Below is a small trained network, with its code and all its weights. Each question gives an input and a target symbol and asks what happens when units are switched off, that is, made to give their printed mean instead of their output.

import numpy as np


def w(rows, s, z=0):
    codes = np.array(rows[::2]) - 128.0
    scale = np.full(codes.shape[1], s)
    scale[-1] = z or s
    return codes * scale


def f(y):
    return np.maximum(y, 0)


def softmax(a):
    e = np.exp(a - a.max(-1, keepdims=True))
    return e / e.sum(-1, keepdims=True)


def log_softmax(a):
    a = a - a.max(-1, keepdims=True)
    return a - np.log(np.exp(a).sum(-1, keepdims=True))


def net(x, mask):
    ids = ['βγδεζψ'.index(c) for c in x.split()]
    T = len(ids)
    res = E[ids] + P[:T]
    u = 0
    for l in range(2):
        r = res
        for j in range(3):
            rows = slice(4 * j, 4 * j + 4)
            q, k, v = (r @ M[l][rows].T for M in (Q, K, V))
            z = softmax(np.where(np.tri(T) > 0, q @ k.T / 4**0.5, -1e9)) @ v
            o = O[l][rows]
            res = res + np.where(mask[u + j], z, o[:, -1]) @ o[:, :-1]
        u += 3
        y = f(res @ A[l][:, :-1].T + A[l][:, -1])
        res = res + np.where(mask[u : u + 12], y, B[l][:, -1]) @ B[l][:, :-1]
        u += 12
    return log_softmax(res[-1] @ U[:, :-1].T + U[:, -1])


Q, K, V, O, A, B = {}, {}, {}, {}, {}, {}
E = w([
[163,111,154,66,43,73,139,147],'β',
[160,128,194,101,6,141,156,234],'γ',
[136,51,145,69,123,62,62,80],'δ',
[228,148,114,91,222,183,83,151],'ε',
[57,61,153,90,96,202,72,149],'ζ',
[66,111,173,134,89,111,70,187],'ψ',
],0.016)
P = w([
[145,83,20,123,55,137,140,152],'0',
[143,185,76,111,73,48,19,215],'1',
[188,115,191,129,147,82,51,87],'2',
[75,64,87,76,203,91,255,147],'3',
[9,231,63,86,103,57,223,68],'4',
[105,159,218,74,115,133,146,68],'5',
],0.0097)
Q[0] = w([
[91,134,4,110,163,104,190,164],'0.h0',
[132,44,135,156,153,119,160,147],'0.h0',
[129,97,152,129,121,156,131,104],'0.h0',
[179,92,130,158,137,147,138,157],'0.h0',
[144,125,125,131,126,111,132,138],'0.h1',
[134,124,131,152,122,125,107,132],'0.h1',
[123,128,108,101,130,158,132,134],'0.h1',
[123,139,157,106,138,127,132,116],'0.h1',
[99,109,142,127,119,166,133,112],'0.h2',
[122,157,145,104,136,142,153,135],'0.h2',
[135,127,154,146,127,112,117,120],'0.h2',
[129,137,111,111,119,142,119,148],'0.h2',
],0.017)
K[0] = w([
[149,196,181,71,99,121,8,139],'0.h0',
[90,166,13,102,80,111,88,185],'0.h0',
[104,98,118,110,127,90,133,136],'0.h0',
[126,176,35,137,133,107,135,156],'0.h0',
[115,133,160,105,129,163,124,116],'0.h1',
[131,110,153,76,127,109,104,120],'0.h1',
[132,137,138,188,146,104,148,116],'0.h1',
[151,178,143,151,142,146,123,132],'0.h1',
[155,129,108,190,128,87,157,118],'0.h2',
[138,103,82,115,166,120,112,130],'0.h2',
[104,122,118,123,123,148,132,116],'0.h2',
[137,120,114,88,136,84,98,125],'0.h2',
],0.013)
V[0] = w([
[82,160,102,157,123,2,125,99],'0.h0',
[46,151,178,202,130,194,93,108],'0.h0',
[137,55,112,137,197,97,67,55],'0.h0',
[169,69,99,112,69,180,171,165],'0.h0',
[129,81,128,170,39,104,123,108],'0.h1',
[215,122,112,120,194,160,174,135],'0.h1',
[135,133,62,137,157,137,163,62],'0.h1',
[146,163,97,176,136,166,91,112],'0.h1',
[157,188,94,100,152,113,127,128],'0.h2',
[81,66,115,69,54,121,90,104],'0.h2',
[114,137,141,115,161,169,97,186],'0.h2',
[106,139,108,106,143,172,122,143],'0.h2',
],0.0092)
O[0] = w([
[214,122,133,253,82,146,87,85,90],'0.h0',
[138,112,145,96,46,255,104,131,66],'0.h0',
[217,26,177,155,216,105,111,174,137],'0.h0',
[81,133,20,117,130,106,198,147,201],'0.h0',
[222,104,55,140,79,139,67,118,169],'0.h1',
[83,164,140,57,179,116,175,124,79],'0.h1',
[137,115,147,50,142,177,113,47,63],'0.h1',
[111,170,170,73,194,174,178,169,95],'0.h1',
[143,103,192,96,168,83,158,93,111],'0.h2',
[113,81,32,151,132,107,147,166,250],'0.h2',
[73,128,131,121,175,156,96,161,146],'0.h2',
[90,102,112,135,170,169,144,89,132],'0.h2',
],0.0075,0.012)
A[0] = w([
[160,110,125,175,89,59,131,124,198],'0.n0',
[191,81,100,78,95,99,156,69,67],'0.n1',
[111,137,99,88,61,141,174,100,42],'0.n2',
[131,112,131,138,140,114,102,1,142],'0.n3',
[162,220,211,158,177,153,146,77,28],'0.n4',
[101,40,134,145,118,132,112,160,92],'0.n5',
[178,114,98,160,101,175,92,103,56],'0.n6',
[103,118,111,93,102,119,125,188,118],'0.n7',
[159,154,145,127,94,155,58,168,139],'0.n8',
[89,127,245,99,160,88,161,121,82],'0.n9',
[135,98,87,119,83,174,93,160,3],'0.n10',
[133,104,70,214,88,147,91,101,92],'0.n11',
],0.009,0.0044)
B[0] = w([
[109,107,178,112,77,210,117,114,252],'0.n0',
[84,111,196,157,143,161,94,126,172],'0.n1',
[95,140,167,109,200,109,108,104,171],'0.n2',
[119,115,80,119,119,148,43,119,136],'0.n3',
[107,124,207,180,99,254,168,56,134],'0.n4',
[94,114,166,149,92,124,69,131,222],'0.n5',
[137,204,191,133,193,147,110,157,154],'0.n6',
[160,77,180,109,124,81,117,118,235],'0.n7',
[121,130,75,121,147,119,79,140,151],'0.n8',
[125,245,136,152,123,111,58,84,162],'0.n9',
[143,131,187,130,120,168,106,109,205],'0.n10',
[165,180,119,166,121,77,160,130,247],'0.n11',
],0.0086,0.015)
Q[1] = w([
[105,228,119,38,173,143,93,74],'1.h0',
[87,132,89,163,159,142,69,83],'1.h0',
[116,190,205,143,89,122,154,94],'1.h0',
[186,115,71,148,91,79,79,213],'1.h0',
[126,240,57,235,148,114,115,154],'1.h1',
[201,22,190,99,182,148,97,106],'1.h1',
[49,135,143,184,224,1,109,72],'1.h1',
[124,67,113,144,145,201,79,48],'1.h1',
[211,213,87,106,118,30,61,93],'1.h2',
[159,195,84,142,123,111,153,118],'1.h2',
[101,195,127,57,145,144,63,155],'1.h2',
[178,174,89,217,179,184,168,112],'1.h2',
],0.0071)
K[1] = w([
[151,124,116,99,123,164,141,102],'1.h0',
[194,164,178,106,96,114,232,131],'1.h0',
[93,144,121,155,170,139,119,104],'1.h0',
[33,64,188,134,51,87,137,125],'1.h0',
[77,174,141,199,83,162,113,132],'1.h1',
[193,159,109,99,177,126,131,102],'1.h1',
[72,81,86,138,132,133,95,80],'1.h1',
[133,182,73,94,191,226,116,87],'1.h1',
[104,122,165,162,84,91,143,1],'1.h2',
[121,146,189,109,62,117,208,136],'1.h2',
[34,58,143,173,180,142,164,146],'1.h2',
[110,134,161,98,37,89,38,124],'1.h2',
],0.0083)
V[1] = w([
[19,129,247,119,98,124,97,54],'1.h0',
[100,68,142,200,2,23,88,120],'1.h0',
[204,125,57,130,227,91,158,90],'1.h0',
[136,147,198,122,104,62,154,69],'1.h0',
[231,114,45,72,215,220,119,13],'1.h1',
[53,107,166,216,146,121,159,81],'1.h1',
[231,183,104,97,176,80,147,121],'1.h1',
[119,184,199,155,54,231,186,175],'1.h1',
[148,157,161,118,51,77,148,87],'1.h2',
[127,74,192,144,99,165,111,30],'1.h2',
[164,172,231,86,132,138,147,180],'1.h2',
[129,67,177,89,133,76,80,173],'1.h2',
],0.0052)
O[1] = w([
[134,115,46,114,148,216,250,170,172],'1.h0',
[84,196,158,57,78,137,212,196,254],'1.h0',
[138,68,176,183,86,157,70,79,60],'1.h0',
[157,127,125,83,203,116,172,100,136],'1.h0',
[3,181,96,190,108,103,151,229,12],'1.h1',
[216,121,80,49,91,135,46,149,132],'1.h1',
[15,148,173,166,98,94,89,179,79],'1.h1',
[148,114,142,118,97,67,16,72,109],'1.h1',
[177,144,51,221,161,152,142,142,139],'1.h2',
[212,112,115,190,112,111,184,154,131],'1.h2',
[63,144,90,100,221,179,129,125,124],'1.h2',
[127,137,191,162,146,160,145,53,178],'1.h2',
],0.005,0.02)
A[1] = w([
[173,163,109,194,75,162,144,53,145],'1.n0',
[83,143,44,51,135,123,221,181,2],'1.n1',
[199,42,112,160,47,159,167,167,91],'1.n2',
[101,94,106,185,77,170,98,2,62],'1.n3',
[142,159,44,43,197,160,186,129,136],'1.n4',
[93,111,115,151,69,105,136,209,119],'1.n5',
[194,183,209,216,130,212,145,203,130],'1.n6',
[129,69,189,112,94,145,107,103,129],'1.n7',
[75,100,178,91,175,113,156,223,89],'1.n8',
[215,39,188,218,154,144,108,161,69],'1.n9',
[132,148,56,142,150,45,49,100,86],'1.n10',
[152,156,197,78,112,84,115,186,112],'1.n11',
],0.0078,0.0081)
B[1] = w([
[93,183,65,166,112,97,124,132,175],'1.n0',
[196,206,196,156,188,29,42,132,170],'1.n1',
[164,92,142,194,223,125,139,96,251],'1.n2',
[110,143,97,181,52,101,142,162,138],'1.n3',
[59,124,121,109,2,154,82,177,187],'1.n4',
[158,49,146,49,193,189,170,104,175],'1.n5',
[49,198,155,98,90,150,113,131,201],'1.n6',
[72,101,76,143,103,151,59,89,195],'1.n7',
[153,145,8,123,120,85,128,78,182],'1.n8',
[94,148,195,95,169,56,184,242,178],'1.n9',
[162,199,110,84,176,77,198,137,141],'1.n10',
[127,113,129,179,78,160,130,78,216],'1.n11',
],0.0077,0.017)
U = w([
[50,157,97,1,38,105,214,198,151],'β',
[90,23,159,61,81,205,118,112,254],'γ',
[78,153,141,229,22,159,9,99,63],'δ',
[156,147,51,211,92,112,205,122,157],'ε',
[97,103,213,172,101,99,119,203,73],'ζ',
[166,149,183,108,161,129,100,98,9],'ψ',
],0.0055,0.0059)

Each question gives the input, a string of symbols that net reads in full, and the target symbol t.
The units are the heads (4 rows each of Q, K, V and O) and the neurons (one row each of A and B). Each row of codes is followed by its name. A weight is (code - 128) times the scale printed after its matrix; where a second scale follows, it is the last column's (O, A, B and U).
mask holds one flag per unit, layer by layer, with each layer's heads first. A switched-off unit (its flag False) gives its mean, the last column of its rows in O or B, instead of its output. The means were averaged over made-up inputs and are rounded, as every weight is.
A unit's drop is (log p(t) with every unit on - log p(t) with that unit switched off) / (log p(t) with every unit on - log p(t) with every unit switched off).
The circuit of an input: a set's keep is (log p(t) with only the set's units on - log p(t) with every unit switched off) / (log p(t) with every unit on - log p(t) with every unit switched off). Starting from the 12 units with the biggest drops (on a tie, the unit counted first), units are removed one at a time, each time the one whose removal leaves the highest keep (on an exact tie, the one counted first), for as long as the keep stays at least 0.8.
units of the circuit, in order: the units of the circuit, biggest drop first
k most important neurons of layer l: the k neurons of layer l with the biggest drops, biggest first
which heads matter: for each layer, one digit per head in row order, 1 if its drop is at least 0.15 and else 0, layers parted by /
drop of u: that unit's drop, to one decimal
input δ ψ ζ ψ, target δ: units of the circuit, in order : [0.h0]
input ψ δ ζ γ, target ζ: units of the circuit, in order : [0.h0; 1.n9]
input ζ γ ζ ε ε ψ, target ψ: 2 most important neurons of layer 1 : [1.n10; 1.n4]
input β ε ζ ε δ β, target ψ: which heads matter : 111 / 100
input γ ζ ε γ ζ ε, target β: which heads matter : 100 / 000
input ζ ε γ δ, target β: units of the circuit, in order : [1.h1; 1.n2]
input ζ ζ ζ β δ, target γ: which heads matter : 100 / 000
input ζ ψ γ ε ζ ζ, target δ: 2 most important neurons of layer 0 : [0.n9; 0.n5]
input ζ ζ ψ δ δ, target δ: which heads matter : 110 / 000
input δ ε ζ β δ δ, target δ: which heads matter : 111 / 101
input β ζ ψ ε, target β: which heads matter : 000 / 000
input ζ ψ β γ ζ ψ, target β: which heads matter : 100 / 000
input ε ζ β ε ψ ε, target δ: which heads matter : 011 / 100
input ζ ζ β ε ε δ, target ψ: 3 most important neurons of layer 0 : [0.n9; 0.n0; 0.n5]
input δ γ ζ δ, target β: units of the circuit, in order : [0.h0]
input δ ζ β δ ε ψ, target β: which heads matter : 010 / 110
input ψ ζ γ, target δ: which heads matter : 110 / 010
input ζ δ β β δ, target ε: which heads matter : 100 / 001
input ε ζ γ, target β: which heads matter : 101 / 001
input ε ζ β β ζ β, target δ: 2 most important neurons of layer 0 : [0.n0; 0.n7]
input ζ ε β, target β: which heads matter : 000 / 000
input ε ζ ε δ ε, target δ: 2 most important neurons of layer 1 : [1.n4; 1.n5]
input β γ ε β ζ γ, target γ: 3 most important neurons of layer 0 : [0.n11; 0.n0; 0.n9]
input ε δ ψ ε, target ζ: which heads matter : 111 / 100
input ε ψ β, target β: most important neuron of layer 1 : [1.n2]
input β ε ε ψ, target ψ: 2 most important neurons of layer 0 : [0.n9; 0.n0]
input ζ ζ ζ ζ ζ, target γ: drop of 0.h0 : 0.7
input ζ β β ψ γ β, target δ: drop of 0.h0 : 0.8
input β ζ ζ, target ε: drop of 0.h0 : 0.4
